Below are the code and all the weights of a small trained network. Each question names an input and a class and asks about switching units off, where a switched-off unit gives its printed mean instead of its output.

import numpy as np


def w(rows, s, z=0):
    codes = np.array(rows[::2]) - 128.0
    scale = np.full(codes.shape[1], s)
    scale[-1] = z or s
    return codes * scale


def f(y):
    return y / 2 * (1 + np.tanh(0.7978845608 * (y + 0.044715 * y**3)))


def log_softmax(a):
    a = a - a.max(-1, keepdims=True)
    return a - np.log(np.exp(a).sum(-1, keepdims=True))


def net(x, mask):
    res = np.array(x, float).reshape(1, 6) / 4 @ E
    y = f(res @ A[0][:, :-1].T + A[0][:, -1])
    res = res + np.where(mask, y, B[0][:, -1]) @ B[0][:, :-1]
    return log_softmax(res[-1] @ U[:, :-1].T + U[:, -1])


A, B = {}, {}
E = w([
[179,168,139,1,123,172,142],'x0',
[26,135,90,133,203,105,30],'x1',
[64,150,210,126,129,43,241],'x2',
[127,49,104,129,71,43,48],'x3',
[190,251,200,91,128,52,44],'x4',
[204,136,64,175,107,60,215],'x5',
],0.0068)
A[0] = w([
[142,107,135,124,125,136,136,251],'n0',
[88,136,1,102,170,179,125,109],'n1',
[154,147,159,77,105,91,119,123],'n2',
[149,63,93,112,114,120,1,173],'n3',
[145,139,138,120,138,142,129,104],'n4',
[146,154,164,78,121,81,117,66],'n5',
[139,101,90,150,133,116,120,191],'n6',
[128,104,125,108,131,134,157,113],'n7',
[99,196,125,207,150,99,32,171],'n8',
[132,108,94,152,113,108,154,183],'n9',
[169,190,73,126,144,234,105,110],'n10',
[147,109,147,134,113,165,125,126],'n11',
[136,161,123,137,129,141,137,93],'n12',
[161,65,167,138,100,200,120,174],'n13',
[141,105,110,140,124,116,148,155],'n14',
[153,121,121,129,134,124,126,134],'n15',
[135,91,127,141,130,152,143,160],'n16',
[129,166,114,137,140,104,100,120],'n17',
[136,114,135,129,131,119,134,89],'n18',
[124,126,119,120,129,103,136,98],'n19',
[97,134,138,143,128,141,120,121],'n20',
[135,112,128,124,104,126,133,204],'n21',
[52,134,150,148,143,131,113,132],'n22',
[96,122,132,132,129,121,123,182],'n23',
[78,121,123,143,151,130,122,197],'n24',
[155,91,124,181,120,113,153,94],'n25',
[129,133,136,118,142,119,158,81],'n26',
[134,137,106,103,143,108,112,153],'n27',
[136,143,148,92,108,102,120,167],'n28',
[109,124,79,116,149,140,116,135],'n29',
[139,115,122,113,123,116,113,76],'n30',
[138,100,130,137,130,140,122,192],'n31',
[130,134,146,123,118,138,126,145],'n32',
[135,133,148,124,117,148,129,186],'n33',
[156,77,103,195,114,98,165,119],'n34',
[104,116,157,150,132,128,113,90],'n35',
[119,118,116,133,126,123,74,44],'n36',
[52,125,158,145,147,130,115,113],'n37',
[117,133,88,141,116,130,125,160],'n38',
[141,133,162,85,126,80,122,84],'n39',
[145,123,155,133,143,147,108,52],'n40',
[136,126,127,118,120,115,116,63],'n41',
[89,137,133,145,125,128,116,98],'n42',
[111,147,140,111,105,105,132,34],'n43',
],0.02,0.003)
B[0] = w([
[127,128,69,134,150,130,129,152],'n0',
[113,85,81,55,47,112,222,206],'n1',
[134,141,173,116,158,119,58,177],'n2',
[34,78,92,187,19,151,90,250],'n3',
[139,128,139,119,135,116,99,137],'n4',
[136,159,157,76,146,139,72,175],'n5',
[169,105,126,147,124,109,164,166],'n6',
[159,129,126,143,113,120,107,151],'n7',
[230,223,115,104,39,107,236,215],'n8',
[141,116,95,197,134,130,150,174],'n9',
[200,162,153,133,240,130,14,206],'n10',
[155,92,120,127,130,113,102,150],'n11',
[108,151,115,107,124,147,100,138],'n12',
[199,45,81,116,108,114,67,190],'n13',
[130,112,121,170,138,126,146,157],'n14',
[117,127,155,132,137,121,125,136],'n15',
[122,114,130,126,97,122,103,162],'n16',
[134,160,147,104,87,135,116,153],'n17',
[143,119,140,140,125,137,132,129],'n18',
[146,148,112,144,121,156,123,134],'n19',
[113,99,140,129,160,106,127,142],'n20',
[131,117,115,146,147,136,138,147],'n21',
[88,104,124,162,205,148,158,177],'n22',
[105,115,107,135,158,134,133,150],'n23',
[86,95,125,145,163,146,151,170],'n24',
[125,101,100,188,116,118,162,174],'n25',
[127,112,109,122,133,113,97,144],'n26',
[110,140,107,111,105,119,107,146],'n27',
[121,159,102,107,150,129,78,161],'n28',
[133,92,142,120,87,125,162,159],'n29',
[119,117,181,141,114,121,121,137],'n30',
[134,108,109,120,127,123,119,147],'n31',
[131,128,102,112,134,121,113,136],'n32',
[134,126,78,111,141,129,112,144],'n33',
[149,92,110,254,107,125,167,204],'n34',
[122,120,109,129,163,141,138,145],'n35',
[152,121,110,126,78,117,122,165],'n36',
[72,86,150,146,206,121,115,178],'n37',
[143,120,127,134,116,116,146,147],'n38',
[136,179,120,100,146,158,83,164],'n39',
[157,118,156,155,128,99,110,135],'n40',
[126,120,177,133,113,127,118,132],'n41',
[133,95,162,146,152,119,143,146],'n42',
[143,142,145,113,137,126,98,138],'n43',
],0.028,0.018)
U = w([
[121,198,127,53,54,162,81,114],'0',
[100,92,112,139,236,202,2,155],'1',
[154,158,111,193,198,137,139,76],'2',
[66,7,40,167,57,142,138,209],'3',
[104,79,220,102,103,126,112,6],'4',
[86,128,153,60,226,146,181,16],'5',
[223,170,100,46,165,139,44,201],'6',
],0.0066,0.002)

Each question gives the input, the list of numbers given to net, and the class t.
The units are the neurons (one row each of A and B). Each row of codes is followed by its name. A weight is (code - 128) times the scale printed after its matrix; where a second scale follows, it is the last column's (A, B and U).
mask holds one flag per neuron, in row order. A switched-off neuron (its flag False) gives its mean, the last column of its row in B, instead of its output. The means were averaged over made-up inputs and are rounded, as every weight is.
A unit's drop is (log p(t) with every unit on - log p(t) with that unit switched off) / (log p(t) with every unit on - log p(t) with every unit switched off).
The circuit of an input: a set's keep is (log p(t) with only the set's units on - log p(t) with every unit switched off) / (log p(t) with every unit on - log p(t) with every unit switched off). Starting from the 12 units with the biggest drops (on a tie, the unit counted first), units are removed one at a time, each time the one whose removal leaves the highest keep (on an exact tie, the one counted first), for as long as the keep stays at least 0.8.
units of the circuit, in order: the units of the circuit, biggest drop first
unit that matters most: the unit with the biggest drop
k most important neurons: the k neurons with the biggest drops, biggest first
drop when u is switched off: that unit's drop, to one decimal
input [-6,-1,7,-1,2,1], class 2: units of the circuit, in order : (n3)
input [-4,3,-2,-3,3,0], class 0: units of the circuit, in order : (n8 n34)
input [-6,-5,0,7,8,6], class 2: 2 most important neurons : (n34 n1)
input [-6,0,0,-2,8,-2], class 0: 2 most important neurons : (n10 n8)
input [-5,-8,1,6,8,-2], class 0: 2 most important neurons : (n10 n13)
input [-3,3,1,-1,8,-4], class 0: 2 most important neurons : (n8 n10)
input [7,-5,-5,6,7,-2], class 1: 2 most important neurons : (n3 n8)
input [4,-6,0,7,3,-3], class 1: 2 most important neurons : (n8 n1)
input [-6,-7,5,-4,3,0], class 2: 3 most important neurons : (n3 n1 n13)
input [7,-1,-8,-3,5,-1], class 1: 3 most important neurons : (n8 n3 n10)
input [-1,-4,5,-3,1,1], class 1: 3 most important neurons : (n8 n3 n1)
input [2,1,6,-3,4,-2], class 1: 2 most important neurons : (n8 n1)
input [3,8,5,6,6,-5], class 0: drop when n8 is switched off : 1.4
input [1,-6,-2,-8,-8,-4], class 6: unit that matters most : n10
input [-4,2,-4,-6,4,2], class 6: drop when n3 is switched off : 0.1
input [6,-4,6,-2,0,3], class 6: drop when n3 is switched off : 0.1
input [2,-8,-4,-1,6,-8], class 1: drop when n37 is switched off : -0.1
